Below is a small trained network, with its code and all its weights. Each question gives an input and a target symbol and asks what happens when units are switched off, that is, made to give their printed mean instead of their output.

import numpy as np


def w(rows, s, z=0):
    codes = np.array(rows[::2]) - 128.0
    scale = np.full(codes.shape[1], s)
    scale[-1] = z or s
    return codes * scale


def norm(h):
    return h / np.sqrt((h * h).mean(-1, keepdims=True) + 1e-5)


def f(y):
    return np.maximum(y, 0)


def softmax(a):
    e = np.exp(a - a.max(-1, keepdims=True))
    return e / e.sum(-1, keepdims=True)


def log_softmax(a):
    a = a - a.max(-1, keepdims=True)
    return a - np.log(np.exp(a).sum(-1, keepdims=True))


def net(x, mask):
    ids = ['ΛΞΠΣΩαβεζημτψ'.index(c) for c in x.split()]
    T = len(ids)
    res = E[ids] + P[:T]
    u = 0
    for l in range(2):
        q, k, v = (norm(res) @ M[l].T for M in (Q, K, V))
        z = softmax(np.where(np.tri(T) > 0, q @ k.T / 3**0.5, -1e9)) @ v
        res = res + np.where(mask[u], z, O[l][:, -1]) @ O[l][:, :-1]
        u += 1
        y = f(norm(res) @ A[l][:, :-1].T + A[l][:, -1])
        res = res + np.where(mask[u : u + 4], y, B[l][:, -1]) @ B[l][:, :-1]
        u += 4
    return log_softmax(norm(res)[-1] @ U[:, :-1].T + U[:, -1])


Q, K, V, O, A, B = {}, {}, {}, {}, {}, {}
E = w([
[112,197,126,136,62,205],'Λ',
[100,80,133,92,80,102],'Ξ',
[137,48,121,126,106,101],'Π',
[203,160,230,147,126,162],'Σ',
[142,49,120,123,109,110],'Ω',
[165,141,84,227,137,74],'α',
[91,67,111,70,87,148],'β',
[78,154,22,140,154,165],'ε',
[54,150,177,63,216,146],'ζ',
[138,7,110,69,99,185],'η',
[110,30,138,121,99,57],'μ',
[134,45,116,114,126,94],'τ',
[149,52,92,67,118,157],'ψ',
],0.02)
P = w([
[99,31,125,103,29,84],'0',
[209,150,75,5,71,72],'1',
[92,44,134,131,58,106],'2',
[194,143,72,57,104,105],'3',
[86,56,141,149,78,119],'4',
[190,155,88,71,138,116],'5',
[82,72,149,170,96,130],'6',
[183,170,95,89,155,129],'7',
[72,92,157,190,113,141],'8',
[178,190,100,115,164,143],'9',
[68,101,164,195,134,152],'10',
],0.014)
Q[0] = w([
[177,132,62,194,83,153],'L0H0',
[250,209,57,92,157,79],'L0H0',
[116,124,153,170,105,111],'L0H0',
],0.023)
K[0] = w([
[163,105,85,149,111,142],'L0H0',
[161,6,101,14,31,59],'L0H0',
[150,153,124,142,122,99],'L0H0',
],0.023)
V[0] = w([
[28,160,48,125,115,172],'L0H0',
[212,154,206,180,78,152],'L0H0',
[86,141,5,139,190,34],'L0H0',
],0.022)
O[0] = w([
[91,162,117,212,29,148,133],'L0H0',
[115,35,70,20,129,69,12],'L0H0',
[89,200,42,247,202,43,126],'L0H0',
],0.015,0.011)
A[0] = w([
[254,184,66,118,90,123,3],'L0N0',
[192,160,145,157,127,134,144],'L0N1',
[90,190,203,62,130,90,127],'L0N2',
[94,55,161,175,125,105,220],'L0N3',
],0.043,0.0049)
B[0] = w([
[169,167,132,198,145,3,198],'L0N0',
[129,113,151,94,182,81,248],'L0N1',
[192,87,108,179,142,58,162],'L0N2',
[168,108,153,144,57,82,202],'L0N3',
],0.037,0.019)
Q[1] = w([
[173,206,15,131,131,101],'L1H0',
[105,201,183,163,89,98],'L1H0',
[103,4,109,170,70,113],'L1H0',
],0.025)
K[1] = w([
[86,215,44,60,85,47],'L1H0',
[166,119,137,198,186,86],'L1H0',
[50,1,172,204,76,103],'L1H0',
],0.021)
V[1] = w([
[30,169,129,65,67,128],'L1H0',
[90,45,123,252,156,192],'L1H0',
[126,85,196,99,92,83],'L1H0',
],0.024)
O[1] = w([
[205,217,92,105,141,124,6],'L1H0',
[127,50,132,157,109,3,64],'L1H0',
[75,163,86,156,234,142,233],'L1H0',
],0.018,0.021)
A[1] = w([
[83,226,175,146,84,143,4],'L1N0',
[155,114,27,67,134,91,185],'L1N1',
[35,142,56,75,3,95,165],'L1N2',
[147,105,107,136,58,42,65],'L1N3',
],0.028,0.0047)
B[1] = w([
[180,202,104,51,141,146,167],'L1N0',
[69,110,97,120,87,43,167],'L1N1',
[5,212,210,77,80,100,166],'L1N2',
[123,145,54,93,177,191,255],'L1N3',
],0.024,0.012)
U = w([
[236,133,107,140,174,24,94],'Λ',
[67,77,215,176,140,74,144],'Ξ',
[65,148,175,85,242,191,55],'Π',
[4,112,27,123,130,100,28],'Σ',
[37,174,200,56,74,108,123],'Ω',
[178,218,152,75,138,156,160],'α',
[144,76,57,195,123,164,117],'β',
[162,124,163,137,8,60,146],'ε',
[136,130,87,120,87,140,242],'ζ',
[116,44,118,38,107,92,130],'η',
[92,209,123,238,88,168,115],'μ',
[139,116,72,127,142,174,194],'τ',
[170,90,187,149,83,204,255],'ψ',
],0.013,0.0046)

Each question gives the input, a string of symbols that net reads in full, and the target symbol t.
The units are the heads (3 rows each of Q, K, V and O) and the neurons (one row each of A and B). Each row of codes is followed by its name. A weight is (code - 128) times the scale printed after its matrix; where a second scale follows, it is the last column's (O, A, B and U).
mask holds one flag per unit, layer by layer, with each layer's heads first. A switched-off unit (its flag False) gives its mean, the last column of its rows in O or B, instead of its output. The means were averaged over made-up inputs and are rounded, as every weight is.
A unit's drop is (log p(t) with every unit on - log p(t) with that unit switched off) / (log p(t) with every unit on - log p(t) with every unit switched off).
The circuit of an input: a set's keep is (log p(t) with only the set's units on - log p(t) with every unit switched off) / (log p(t) with every unit on - log p(t) with every unit switched off). Starting from all 10 units, units are removed one at a time, each time the one whose removal leaves the highest keep (on an exact tie, the one counted first), for as long as the keep stays at least 0.8.
units of the circuit, in order: the units of the circuit, biggest drop first
k most important neurons: the k neurons with the biggest drops, biggest first
k most important neurons of layer l: the k neurons of layer l with the biggest drops, biggest first
drop of u: that unit's drop, to one decimal
input μ μ η Π η, target ψ: 2 most important neurons	[L0N1 L0N0]
input μ ε η η, target Ξ: 2 most important neurons of layer 0	[L0N3 L0N0]
input ε ζ Ξ η Σ η ψ ζ η η, target Π: 3 most important neurons	[L0N3 L0N1 L0N2]
input β β Ω, target τ: 3 most important neurons	[L1N3 L0N3 L0N0]
input Σ α η ε ψ, target μ: units of the circuit, in order	[L0H0]
input η ζ Ω η, target Ξ: 3 most important neurons of layer 0	[L0N0 L0N1 L0N3]
input Π μ μ Σ η β ε μ, target Π: 3 most important neurons of layer 0	[L0N3 L0N0 L0N2]
input Ξ τ μ τ β, target α: 3 most important neurons	[L0N2 L0N3 L1N0]
input Π β ζ μ α, target Σ: units of the circuit, in order	[L0H0 L0N0 L0N1]
input α μ η η ψ, target Σ: units of the circuit, in order	[L0H0 L0N1 L0N0]
input η Π ε Ξ ζ β μ α η ζ, target Ξ: 4 most important neurons	[L0N2 L1N3 L0N0 L1N0]
input β ζ Λ ψ ε Λ η ψ Ξ, target Ω: units of the circuit, in order	[L1N2 L0H0 L0N1]
input α η ψ η τ μ μ μ, target Π: units of the circuit, in order	[L0H0 L0N3]
input μ η μ η η η τ Ω β η η, target ψ: units of the circuit, in order	[L0H0 L0N1]
input μ β Σ τ τ μ μ Σ Ξ, target η: units of the circuit, in order	[L0H0]
input ζ Λ τ μ η μ μ η η, target Ω: 4 most important neurons	[L1N2 L0N1 L0N0 L0N2]
input τ α η Λ ψ ψ μ τ Π η η, target Ω: units of the circuit, in order	[L0H0 L1N2 L0N1]
input ε μ α η ζ μ η α τ, target Σ: 2 most important neurons of layer 0	[L0N0 L0N1]
input Ξ η ψ η Π τ τ β β ψ Ξ, target β: 2 most important neurons	[L0N1 L0N3]
input α η η η μ, target Σ: 2 most important neurons of layer 1	[L1N3 L1N2]
input β ζ β η α Λ τ, target Ω: units of the circuit, in order	[L0H0 L1N2 L0N1]
input η η ε Ξ α η, target Π: most important neuron of layer 0	[L0N2]
input ψ μ τ α Ξ β Π ζ α η η, target Σ: 2 most important neurons of layer 1	[L1N3 L1N2]
input ζ η ψ Ω ζ Π μ ε ε β η, target μ: drop of L0H0	1.1
